Here is a tiny trained network, its code and every weight. The questions are about switching its units off for an input and a target symbol, where a switched-off unit gives its printed mean instead of its output.

import numpy as np


def w(rows, s, z=0):
    codes = np.array(rows[::2]) - 128.0
    scale = np.full(codes.shape[1], s)
    scale[-1] = z or s
    return codes * scale


def norm(h):
    return h / np.sqrt((h * h).mean(-1, keepdims=True) + 1e-5)


def f(y):
    return np.maximum(y, 0)


def softmax(a):
    e = np.exp(a - a.max(-1, keepdims=True))
    return e / e.sum(-1, keepdims=True)


def log_softmax(a):
    a = a - a.max(-1, keepdims=True)
    return a - np.log(np.exp(a).sum(-1, keepdims=True))


def net(x, mask):
    ids = ['ΔΛΩγεζηθσφ'.index(c) for c in x.split()]
    T = len(ids)
    res = E[ids] + P[:T]
    u = 0
    for l in range(2):
        q, k, v = (norm(res) @ M[l].T for M in (Q, K, V))
        z = softmax(np.where(np.tri(T) > 0, q @ k.T / 2**0.5, -1e9)) @ v
        res = res + np.where(mask[u], z, O[l][:, -1]) @ O[l][:, :-1]
        u += 1
        y = f(norm(res) @ A[l][:, :-1].T + A[l][:, -1])
        res = res + np.where(mask[u : u + 12], y, B[l][:, -1]) @ B[l][:, :-1]
        u += 12
    return log_softmax(norm(res)[-1] @ U[:, :-1].T + U[:, -1])


Q, K, V, O, A, B = {}, {}, {}, {}, {}, {}
E = w([
[154,157,196],'Δ',
[107,188,242],'Λ',
[192,106,125],'Ω',
[206,61,82],'γ',
[120,70,148],'ε',
[94,71,159],'ζ',
[254,193,192],'η',
[58,162,98],'θ',
[112,61,102],'σ',
[79,90,145],'φ',
],0.0099)
P = w([
[185,140,207],'0',
[129,16,154],'1',
[1,199,99],'2',
[199,129,183],'3',
[130,11,147],'4',
[25,181,59],'5',
[203,129,177],'6',
[134,8,139],'7',
[17,155,120],'8',
],0.0037)
Q[0] = w([
[185,111,137],'L0H1',
[61,255,108],'L0H1',
],0.0079)
K[0] = w([
[209,115,173],'L0H1',
[36,252,80],'L0H1',
],0.0034)
V[0] = w([
[146,176,39],'L0H1',
[133,111,252],'L0H1',
],0.0019)
O[0] = w([
[47,89,253,14],'L0H1',
[175,94,229,254],'L0H1',
],0.0035,0.0008)
A[0] = w([
[39,183,106,185],'L0N1',
[33,80,105,87],'L0N2',
[68,184,37,176],'L0N3',
[198,95,136,139],'L0N4',
[141,151,185,226],'L0N5',
[58,201,143,202],'L0N6',
[95,116,123,6],'L0N7',
[116,106,107,57],'L0N8',
[178,157,134,137],'L0N9',
[118,254,121,9],'L0N10',
[225,244,108,197],'L0N11',
[205,140,84,90],'L0N12',
],0.0096,0.0016)
B[0] = w([
[178,125,127,196],'L0N1',
[126,185,123,219],'L0N2',
[166,111,237,174],'L0N3',
[179,158,159,252],'L0N4',
[169,78,129,220],'L0N5',
[136,147,95,212],'L0N6',
[107,255,98,143],'L0N7',
[99,40,103,149],'L0N8',
[77,167,138,180],'L0N9',
[97,95,106,176],'L0N10',
[32,106,110,217],'L0N11',
[110,146,136,216],'L0N12',
],0.0056,0.0041)
Q[1] = w([
[134,59,88],'L1H1',
[3,89,179],'L1H1',
],0.0054)
K[1] = w([
[251,51,60],'L1H1',
[3,60,139],'L1H1',
],0.0035)
V[1] = w([
[254,68,157],'L1H1',
[109,111,185],'L1H1',
],0.0029)
O[1] = w([
[143,101,82,248],'L1H1',
[2,191,135,192],'L1H1',
],0.0068,0.0016)
A[1] = w([
[26,144,79,23],'L1N1',
[74,124,104,254],'L1N2',
[138,87,95,84],'L1N3',
[51,136,160,157],'L1N4',
[129,105,76,116],'L1N5',
[108,140,202,99],'L1N6',
[177,168,47,166],'L1N7',
[149,113,126,172],'L1N8',
[138,96,164,148],'L1N9',
[9,146,114,218],'L1N10',
[179,113,142,113],'L1N11',
[139,96,87,140],'L1N12',
],0.011,0.0023)
B[1] = w([
[10,181,255,184],'L1N1',
[116,158,117,186],'L1N2',
[135,129,153,170],'L1N3',
[99,106,72,239],'L1N4',
[100,120,131,159],'L1N5',
[146,114,125,238],'L1N6',
[124,154,148,172],'L1N7',
[126,150,102,173],'L1N8',
[119,145,118,197],'L1N9',
[128,171,66,253],'L1N10',
[81,153,88,196],'L1N11',
[126,128,165,175],'L1N12',
],0.01,0.0052)
U = w([
[104,46,156,164],'Δ',
[202,37,77,244],'Λ',
[219,177,75,101],'Ω',
[87,54,119,109],'γ',
[181,201,190,72],'ε',
[193,151,208,152],'ζ',
[104,94,252,165],'η',
[21,201,140,136],'θ',
[83,97,29,80],'σ',
[105,231,48,5],'φ',
],0.011,0.003)

Each question gives the input, a string of symbols that net reads in full, and the target symbol t.
The units are the heads (2 rows each of Q, K, V and O) and the neurons (one row each of A and B). Each row of codes is followed by its name. A weight is (code - 128) times the scale printed after its matrix; where a second scale follows, it is the last column's (O, A, B and U).
mask holds one flag per unit, layer by layer, with each layer's heads first. A switched-off unit (its flag False) gives its mean, the last column of its rows in O or B, instead of its output. The means were averaged over made-up inputs and are rounded, as every weight is.
A unit's drop is (log p(t) with every unit on - log p(t) with that unit switched off) / (log p(t) with every unit on - log p(t) with every unit switched off).
The circuit of an input: a set's keep is (log p(t) with only the set's units on - log p(t) with every unit switched off) / (log p(t) with every unit on - log p(t) with every unit switched off). Starting from the 12 units with the biggest drops (on a tie, the unit counted first), units are removed one at a time, each time the one whose removal leaves the highest keep (on an exact tie, the one counted first), for as long as the keep stays at least 0.8.
units of the circuit, in order: the units of the circuit, biggest drop first
top k neurons: the k neurons with the biggest drops, biggest first
top k neurons in layer l: the k neurons of layer l with the biggest drops, biggest first
drop when u is switched off: that unit's drop, to one decimal
input Λ φ γ φ Ω η θ, target ε: top neuron in layer 1 : [L1N10]
input γ Ω Λ Ω ζ Λ ε, target Λ: units of the circuit, in order : [L1N1, L1N10, L0N11]
input Ω γ ε Λ Λ θ φ Δ, target ζ: units of the circuit, in order : [L1N10, L1N1, L0N11]
input Δ Δ ζ Δ Δ γ, target θ: top 4 neurons in layer 0 : [L0N5, L0N1, L0N12, L0N6]
input θ Λ γ σ φ ε ε, target Λ: top 3 neurons : [L1N1, L1N10, L0N2]
input θ η γ Δ γ γ Λ σ γ, target Λ: top 3 neurons in layer 1 : [L1N1, L1N2, L1N10]
input γ γ φ γ θ γ, target Λ: top 3 neurons in layer 0 : [L0N2, L0N8, L0N11]
input γ γ ε Δ Λ, target η: top 2 neurons : [L1N10, L0N11]
input θ Δ γ, target θ: top 2 neurons : [L1N7, L1N6]
input γ Ω γ γ Δ, target ζ: top 4 neurons : [L1N4, L1N10, L1N1, L0N6]
input γ γ Λ φ, target σ: top 2 neurons in layer 1 : [L1N1, L1N4]
input γ γ ε Δ Δ φ φ Ω, target Ω: drop when L0N11 is switched off : 0.1
input θ γ γ θ γ η, target θ: drop when L1H1 is switched off : 0.0
input Δ Λ φ Ω φ ζ γ Λ, target η: drop when L1N10 is switched off : 1.5
input Ω γ Δ ε θ η, target θ: drop when L1N1 is switched off : 0.5
input γ ε Λ Δ γ γ Δ Ω, target Ω: top neuron in layer 0 : [L0N4]
input ε θ σ ε γ φ Λ Ω Λ, target φ: top 2 neurons in layer 1 : [L1N1, L1N10]
